Below is a small trained network, with its code and all its weights. Each question gives an input and a target symbol and asks what happens when units are switched off, that is, made to give their printed mean instead of their output.

import numpy as np


def w(rows, s, z=0):
    codes = np.array(rows[::2]) - 128.0
    scale = np.full(codes.shape[1], s)
    scale[-1] = z or s
    return codes * scale


def norm(h):
    return h / np.sqrt((h * h).mean(-1, keepdims=True) + 1e-5)


def f(y):
    return np.maximum(y, 0)


def softmax(a):
    e = np.exp(a - a.max(-1, keepdims=True))
    return e / e.sum(-1, keepdims=True)


def log_softmax(a):
    a = a - a.max(-1, keepdims=True)
    return a - np.log(np.exp(a).sum(-1, keepdims=True))


def net(x, mask):
    ids = ['αβγδεζηλμτψω'.index(c) for c in x.split()]
    T = len(ids)
    res = E[ids] + P[:T]
    u = 0
    for l in range(2):
        q, k, v = (norm(res) @ M[l].T for M in (Q, K, V))
        z = softmax(np.where(np.tri(T) > 0, q @ k.T / 2**0.5, -1e9)) @ v
        res = res + np.where(mask[u], z, O[l][:, -1]) @ O[l][:, :-1]
        u += 1
        y = f(norm(res) @ A[l][:, :-1].T + A[l][:, -1])
        res = res + np.where(mask[u : u + 12], y, B[l][:, -1]) @ B[l][:, :-1]
        u += 12
    return log_softmax(norm(res)[-1] @ U[:, :-1].T + U[:, -1])


Q, K, V, O, A, B = {}, {}, {}, {}, {}, {}
E = w([
[116,106,172],'α',
[94,136,159],'β',
[183,94,73],'γ',
[136,115,149],'δ',
[240,163,252],'ε',
[75,138,79],'ζ',
[185,84,120],'η',
[78,85,165],'λ',
[108,117,175],'μ',
[73,121,117],'τ',
[68,129,72],'ψ',
[93,139,145],'ω',
],0.022)
P = w([
[242,98,98],'0',
[13,164,112],'1',
[108,155,40],'2',
[77,207,125],'3',
[128,254,130],'4',
[97,167,142],'5',
[115,196,180],'6',
[106,166,130],'7',
[75,159,108],'8',
],0.0059)
Q[0] = w([
[115,170,129],'L0H0',
[129,255,26],'L0H0',
],0.0079)
K[0] = w([
[132,128,165],'L0H0',
[51,158,254],'L0H0',
],0.009)
V[0] = w([
[91,199,254],'L0H0',
[48,165,115],'L0H0',
],0.0049)
O[0] = w([
[177,61,187,137],'L0H0',
[9,76,118,10],'L0H0',
],0.014,0.00013)
A[0] = w([
[136,160,7,129],'L0N0',
[46,63,76,129],'L0N1',
[126,192,104,59],'L0N2',
[106,116,199,141],'L0N3',
[149,132,70,146],'L0N4',
[66,62,160,138],'L0N5',
[92,104,126,62],'L0N6',
[208,108,206,122],'L0N7',
[121,105,170,114],'L0N8',
[129,188,91,251],'L0N9',
[159,161,151,170],'L0N10',
[170,92,68,163],'L0N11',
],0.011,0.0031)
B[0] = w([
[131,109,179,216],'L0N0',
[151,153,186,234],'L0N1',
[79,136,110,173],'L0N2',
[89,106,83,242],'L0N3',
[70,163,166,178],'L0N4',
[135,136,65,253],'L0N5',
[133,136,136,160],'L0N6',
[77,171,129,232],'L0N7',
[120,129,63,182],'L0N8',
[75,25,119,233],'L0N9',
[74,100,107,189],'L0N10',
[2,199,126,196],'L0N11',
],0.0075,0.0046)
Q[1] = w([
[108,165,105],'L1H0',
[254,122,144],'L1H0',
],0.019)
K[1] = w([
[161,76,134],'L1H0',
[8,141,105],'L1H0',
],0.018)
V[1] = w([
[110,31,159],'L1H0',
[153,197,250],'L1H0',
],0.017)
O[1] = w([
[118,65,251,213],'L1H0',
[111,219,218,248],'L1H0',
],0.015,0.0018)
A[1] = w([
[53,122,80,159],'L1N0',
[112,223,7,81],'L1N1',
[51,144,58,180],'L1N2',
[149,101,200,163],'L1N3',
[73,46,71,42],'L1N4',
[93,23,75,4],'L1N5',
[140,106,202,101],'L1N6',
[186,74,195,190],'L1N7',
[92,18,92,91],'L1N8',
[91,72,249,79],'L1N9',
[68,97,128,109],'L1N10',
[131,237,190,148],'L1N11',
],0.015,0.0037)
B[1] = w([
[186,156,215,194],'L1N0',
[254,10,164,220],'L1N1',
[192,147,157,207],'L1N2',
[194,110,87,196],'L1N3',
[110,181,210,227],'L1N4',
[7,229,148,234],'L1N5',
[198,147,113,183],'L1N6',
[227,114,94,203],'L1N7',
[23,217,98,254],'L1N8',
[222,43,38,248],'L1N9',
[153,168,143,178],'L1N10',
[38,157,143,248],'L1N11',
],0.0082,0.0093)
U = w([
[118,140,19,254],'α',
[212,127,131,172],'β',
[106,45,141,239],'γ',
[217,250,97,36],'δ',
[140,140,188,68],'ε',
[59,77,114,150],'ζ',
[74,140,123,75],'η',
[189,102,243,85],'λ',
[79,145,115,58],'μ',
[193,56,168,243],'τ',
[213,141,88,184],'ψ',
[75,157,124,82],'ω',
],0.016,0.0037)

Each question gives the input, a string of symbols that net reads in full, and the target symbol t.
The units are the heads (2 rows each of Q, K, V and O) and the neurons (one row each of A and B). Each row of codes is followed by its name. A weight is (code - 128) times the scale printed after its matrix; where a second scale follows, it is the last column's (O, A, B and U).
mask holds one flag per unit, layer by layer, with each layer's heads first. A switched-off unit (its flag False) gives its mean, the last column of its rows in O or B, instead of its output. The means were averaged over made-up inputs and are rounded, as every weight is.
A unit's drop is (log p(t) with every unit on - log p(t) with that unit switched off) / (log p(t) with every unit on - log p(t) with every unit switched off).
The circuit of an input: a set's keep is (log p(t) with only the set's units on - log p(t) with every unit switched off) / (log p(t) with every unit on - log p(t) with every unit switched off). Starting from the 12 units with the biggest drops (on a tie, the unit counted first), units are removed one at a time, each time the one whose removal leaves the highest keep (on an exact tie, the one counted first), for as long as the keep stays at least 0.8.
circuit, biggest first: the units of the circuit, biggest drop first
unit that matters most: the unit with the biggest drop
k most important neurons: the k neurons with the biggest drops, biggest first
top k neurons in layer l: the k neurons of layer l with the biggest drops, biggest first
drop when u is switched off: that unit's drop, to one decimal
input μ λ ζ μ γ, target λ: circuit, biggest first => (L0N11, L1H0)
input γ δ δ ω μ δ β, target α: circuit, biggest first => (L1H0, L0H0)
input ω α γ τ, target γ: circuit, biggest first => (L1H0, L0H0)
input γ μ β λ τ, target α: 2 most important neurons => (L0N11, L0N9)
input λ β μ β δ δ ζ τ, target ζ: 2 most important neurons => (L0N5, L0N11)
input μ δ β, target λ: circuit, biggest first => (L1H0)
input δ δ τ, target δ: circuit, biggest first => (L0H0, L1H0, L1N1)
input λ δ ζ, target ζ: circuit, biggest first => (L1H0, L1N5)
input γ δ δ ζ λ γ, target α: top 2 neurons in layer 0 => (L0N11, L0N9)
input μ γ ζ ω μ, target λ: top 4 neurons in layer 0 => (L0N11, L0N9, L0N7, L0N1)
input λ μ δ δ γ β γ, target ζ: 2 most important neurons => (L0N5, L0N11)
input μ γ μ δ δ γ δ γ ω, target λ: 3 most important neurons => (L0N11, L0N9, L0N7)
input η γ δ β ζ, target ψ: 3 most important neurons => (L0N11, L1N1, L0N3)
input η τ γ μ δ ψ ζ δ δ, target ψ: top 2 neurons in layer 0 => (L0N11, L0N3)
input β η ω, target τ: unit that matters most => L0H0
input γ δ γ α δ ψ β μ, target α: 2 most important neurons => (L0N11, L0N9)
input λ ζ δ ζ ψ τ λ, target ζ: top 3 neurons in layer 0 => (L0N5, L0N11, L0N8)
input η α γ μ τ μ δ β δ, target ψ: 2 most important neurons => (L0N11, L1N1)
input λ δ ω γ μ, target ζ: top 2 neurons in layer 1 => (L1N8, L1N5)
input β γ δ, target τ: unit that matters most => L0N11
input δ δ β η ω μ, target δ: drop when L1N1 is switched off => 0.1
input β γ β δ δ α γ μ β, target τ: drop when L0H0 is switched off => 1.2
